Here is a tiny trained network, its code and every weight. The questions are about switching its units off for an input and a class, where a switched-off unit gives its printed mean instead of its output.

import numpy as np


def w(rows, s, z=0):
    codes = np.array(rows[::2]) - 128.0
    scale = np.full(codes.shape[1], s)
    scale[-1] = z or s
    return codes * scale


def f(y):
    return np.maximum(y, 0)


def log_softmax(a):
    a = a - a.max(-1, keepdims=True)
    return a - np.log(np.exp(a).sum(-1, keepdims=True))


def net(x, mask):
    res = np.array(x, float).reshape(1, 4) / 4 @ E
    y = f(res @ A[0][:, :-1].T + A[0][:, -1])
    res = res + np.where(mask, y, B[0][:, -1]) @ B[0][:, :-1]
    return log_softmax(res[-1] @ U[:, :-1].T + U[:, -1])


A, B = {}, {}
E = w([
[208,151,75,90,160,187,124,216,61,192],'x0',
[106,80,48,244,160,228,128,168,196,126],'x1',
[95,233,164,67,131,175,29,219,193,27],'x2',
[66,117,120,95,1,138,216,209,138,177],'x3',
],0.0077)
A[0] = w([
[171,146,126,160,253,115,77,109,145,94,168],'N1',
[218,163,125,119,152,169,152,202,63,157,146],'N2',
[103,91,30,212,136,199,89,154,202,142,108],'N3',
[100,184,162,100,129,163,84,182,210,115,63],'N4',
[123,180,148,70,117,152,103,153,182,74,54],'N5',
[77,114,200,135,112,119,143,80,170,86,90],'N6',
[72,119,66,194,147,205,122,141,177,109,3],'N7',
[119,200,129,112,109,154,62,181,167,86,109],'N8',
[45,84,185,189,115,51,158,79,212,56,175],'N9',
[48,133,118,108,38,133,203,226,177,171,143],'N10',
[157,183,192,29,112,32,106,121,74,128,111],'N11',
[94,191,132,84,149,152,97,151,164,56,80],'N12',
],0.0066,0.0018)
B[0] = w([
[131,28,203,151,21,27,65,166,79,43,235],'N1',
[153,134,192,46,106,222,10,150,155,141,229],'N2',
[71,204,68,64,87,85,72,117,11,136,229],'N3',
[185,111,52,168,54,100,162,67,143,205,210],'N4',
[143,78,99,147,67,134,194,60,81,199,203],'N5',
[146,188,162,58,112,204,62,172,176,192,182],'N6',
[17,207,55,43,146,59,140,106,36,150,197],'N7',
[163,85,77,188,32,120,219,86,95,175,221],'N8',
[253,195,157,54,96,220,65,189,122,202,223],'N9',
[189,87,222,215,73,13,42,218,100,13,230],'N10',
[21,175,42,120,110,69,114,100,30,138,254],'N11',
[172,69,130,177,116,130,175,126,115,194,212],'N12',
],0.0053,0.0082)
U = w([
[2,191,86,84,125,81,119,107,82,133,100],'0',
[206,53,99,208,104,127,203,71,116,218,148],'1',
[165,74,186,191,112,69,75,175,119,17,142],'2',
[199,171,156,58,129,227,69,165,145,175,129],'3',
[125,115,125,124,137,150,139,145,158,93,224],'4',
[74,139,136,172,202,170,187,122,233,73,2],'5',
[93,144,136,148,212,168,201,134,222,97,9],'6',
[87,119,140,152,208,183,198,139,192,79,15],'7',
],0.01,0.0048)

Each question gives the input, the list of numbers given to net, and the class t.
The units are the neurons (one row each of A and B). Each row of codes is followed by its name. A weight is (code - 128) times the scale printed after its matrix; where a second scale follows, it is the last column's (A, B and U).
mask holds one flag per neuron, in row order. A switched-off neuron (its flag False) gives its mean, the last column of its row in B, instead of its output. The means were averaged over made-up inputs and are rounded, as every weight is.
A unit's drop is (log p(t) with every unit on - log p(t) with that unit switched off) / (log p(t) with every unit on - log p(t) with every unit switched off).
The circuit of an input: a set's keep is (log p(t) with only the set's units on - log p(t) with every unit switched off) / (log p(t) with every unit on - log p(t) with every unit switched off). Starting from all 12 units, units are removed one at a time, each time the one whose removal leaves the highest keep (on an exact tie, the one counted first), for as long as the keep stays at least 0.8.
units of the circuit, in order: the units of the circuit, biggest drop first
top k neurons: the k neurons with the biggest drops, biggest first
drop when u is switched off: that unit's drop, to one decimal
input [-4,4,0,-1], class 0: top neuron => N7
input [5,7,-7,-6], class 0: units of the circuit, in order => N3, N7, N8
input [-8,-8,-7,-2], class 0: top 2 neurons => N11, N2
input [-8,-7,-2,4], class 3: top 2 neurons => N9, N6
input [3,-1,0,4], class 2: top 2 neurons => N10, N9
input [-6,5,-2,-5], class 3: top 4 neurons => N9, N11, N10, N6
input [6,8,3,-5], class 0: top 2 neurons => N7, N3
input [-7,0,-4,-4], class 3: units of the circuit, in order => N9, N6
input [3,7,-5,-7], class 0: units of the circuit, in order => N3, N7
input [5,-1,1,-5], class 2: top 2 neurons => N1, N9
input [-6,4,4,7], class 2: top 3 neurons => N10, N2, N11
input [6,5,-5,-3], class 3: top 3 neurons => N2, N11, N8
input [-2,4,-3,-5], class 2: top 2 neurons => N1, N11
input [-6,3,5,-3], class 3: units of the circuit, in order => N9
input [5,7,-6,-8], class 2: top 2 neurons => N1, N11
input [3,8,0,8], class 0: drop when N1 is switched off => 0.3
input [8,-8,5,3], class 0: drop when N9 is switched off => 0.5
input [-6,3,-2,8], class 2: drop when N10 is switched off => 1.5
